[[136 121 142 125 142 113]
 [141 140 121 134 129 113]
 [129 138 111 133 141 125]
 [152 155 111 129 153 124]
 [128 138 123 134 129 121]
 [120 145 115 113 130 121]]
=>
[[141 140 121 134 129 113]
 [152 155 111 129 153 124]
 [120 145 115 113 130 121]]

[[123 105 116]
 [130 152 110]
 [134 110 115]
 [134 105 123]
 [136 140 111]]
=>
[[130 152 110]
 [134 105 123]]

[[133 127 136 130 120 120 127 124 124 120 123 133]
 [127 130 133 124 126 120 126 128 116 125 129 143]
 [138 125 136 129 126 134 127 121 129 127 124 119]
 [133 126 123 131 117 134 120 137 126 122 140 136]
 [124 127 124 112 126 124 127 128 127 135 112 135]
 [132 130 138 134 140 127 123 119 127 119 122 151]
 [130 126 116 127 127 134 126 134 140 129 130 120]]
=>
[[127 130 133 124 126 120 126 128 116 125 129 143]
 [133 126 123 131 117 134 120 137 126 122 140 136]
 [132 130 138 134 140 127 123 119 127 119 122 151]]

[[107 137 133 123 107 103 102 126 115 146 134 110]
 [141 118 100 108 113 132 126 139 116 107 124 123]
 [126 124 130 128 124 125 128 127 128 126 128 127]
 [120 123 136 122 115 117 122 135 122 127 139 132]
 [121 133 126 116 109 114 115 134 117 133 133 120]
 [132 123 127 131 122 128 127 129 133 127 130 124]
 [123 131 132 128 131 127 124 130 126 131 133 129]
 [126 118 137 135 116 122 127 126 136 129 133 125]]
=>
[[141 118 100 108 113 132 126 139 116 107 124 123]
 [120 123 136 122 115 117 122 135 122 127 139 132]
 [132 123 127 131 122 128 127 129 133 127 130 124]
 [126 118 137 135 116 122 127 126 136 129 133 125]]

[[117 134 133 138 128 107 118 130 111 130 156 136 140 125 144]
 [132 134 137 117 145 136 134 126 123 118 114 156 137 132 122]
 [120 123 108 129 127 138 126 135 142 135 140 121 117 110 132]
 [126 129 120 139 107 132 135 137 137 127 152 137 133 122 138]]
=>
[[132 134 137 117 145 136 134 126 123 118 114 156 137 132 122]
 [126 129 120 139 107 132 135 137 137 127 152 137 133 122 138]]

[[127 135 126 142 129 130 135 121 119 119 156 127 132 138]
 [130 138 127 143 124 121 124 124 134 155 149 123 136 151]
 [122 117 139 116 119 124 123 146 132 141 148 141 122 142]
 [131 146 124 145 128 123 129 120 143 115 121 111 149 124]
 [126 120 130 136 144 127 123 123 135 145 131 132 120 129]]
=>
[[130 138 127 143 124 121 124 124 134 155 149 123 136 151]
 [131 146 124 145 128 123 129 120 143 115 121 111 149 124]]
---
[[142 108 119 126]
 [104 121 110 139]
 [147 110 122 114]
 [133 112 125 128]]
=>
[[147 110 122 114]
 [142 108 119 126]
 [133 112 125 128]
 [104 121 110 139]]

[[152 129 129 141 133 125 123 123 126 143 146 121 135 133 121]
 [136 123 138 134 138 119 135 139 130 142 135 134 142 125 114]
 [154 122 150 145 144 126 127 137 127 145 154 131 144 120 129]]
=>
[[154 122 150 145 144 126 127 137 127 145 154 131 144 120 129]
 [152 129 129 141 133 125 123 123 126 143 146 121 135 133 121]
 [136 123 138 134 138 119 135 139 130 142 135 134 142 125 114]]

[[112 127 138 116 154 137 108 120 156 127 135]
 [130 131 127 125 127 124 126 129 121 126 122]]
=>
[[130 131 127 125 127 124 126 129 121 126 122]
 [112 127 138 116 154 137 108 120 156 127 135]]

[[133 139 144 120 133 125 116 127 121 129 129]
 [141 120 127 116 126 125 127 135 128 129 127]
 [147 132 145 107 131 123 114 133 120 129 127]
 [131 126 125 120 135 140 127 125 124 126 125]
 [136 112 109 114 134 149 136 127 126 124 122]]
=>
[[147 132 145 107 131 123 114 133 120 129 127]
 [141 120 127 116 126 125 127 135 128 129 127]
 [136 112 109 114 134 149 136 127 126 124 122]
 [133 139 144 120 133 125 116 127 121 129 129]
 [131 126 125 120 135 140 127 125 124 126 125]]

[[134 103 123 113 156 116 150]
 [125 103 125 123 136 130 117]
 [128 133 115 141 141 132 132]
 [140 130 132 137 130 130 125]
 [157 148 112 140 148 112 127]]
=>
[[157 148 112 140 148 112 127]
 [140 130 132 137 130 130 125]
 [134 103 123 113 156 116 150]
 [128 133 115 141 141 132 132]
 [125 103 125 123 136 130 117]]

[[126 142 115 130 128 133 130 111 134]
 [135 147 134 139 127 114 125 132 119]
 [137 149 132 135 127 127 128 125 133]
 [132 116 130 123 134 118 116 139 119]]
=>
[[137 149 132 135 127 127 128 125 133]
 [135 147 134 139 127 114 125 132 119]
 [132 116 130 123 134 118 116 139 119]
 [126 142 115 130 128 133 130 111 134]]

[[127 140 120 123]
 [129 120 139 119]
 [128 142 116 127]
 [123 127 137 128]
 [126 149 111 132]
 [141 121 138 124]
 [136 119 150 110]
 [124 148 118 130]]
=>
[[141 121 138 124]
 [136 119 150 110]
 [129 120 139 119]
 [128 142 116 127]
 [127 140 120 123]
 [126 149 111 132]
 [124 148 118 130]
 [123 127 137 128]]
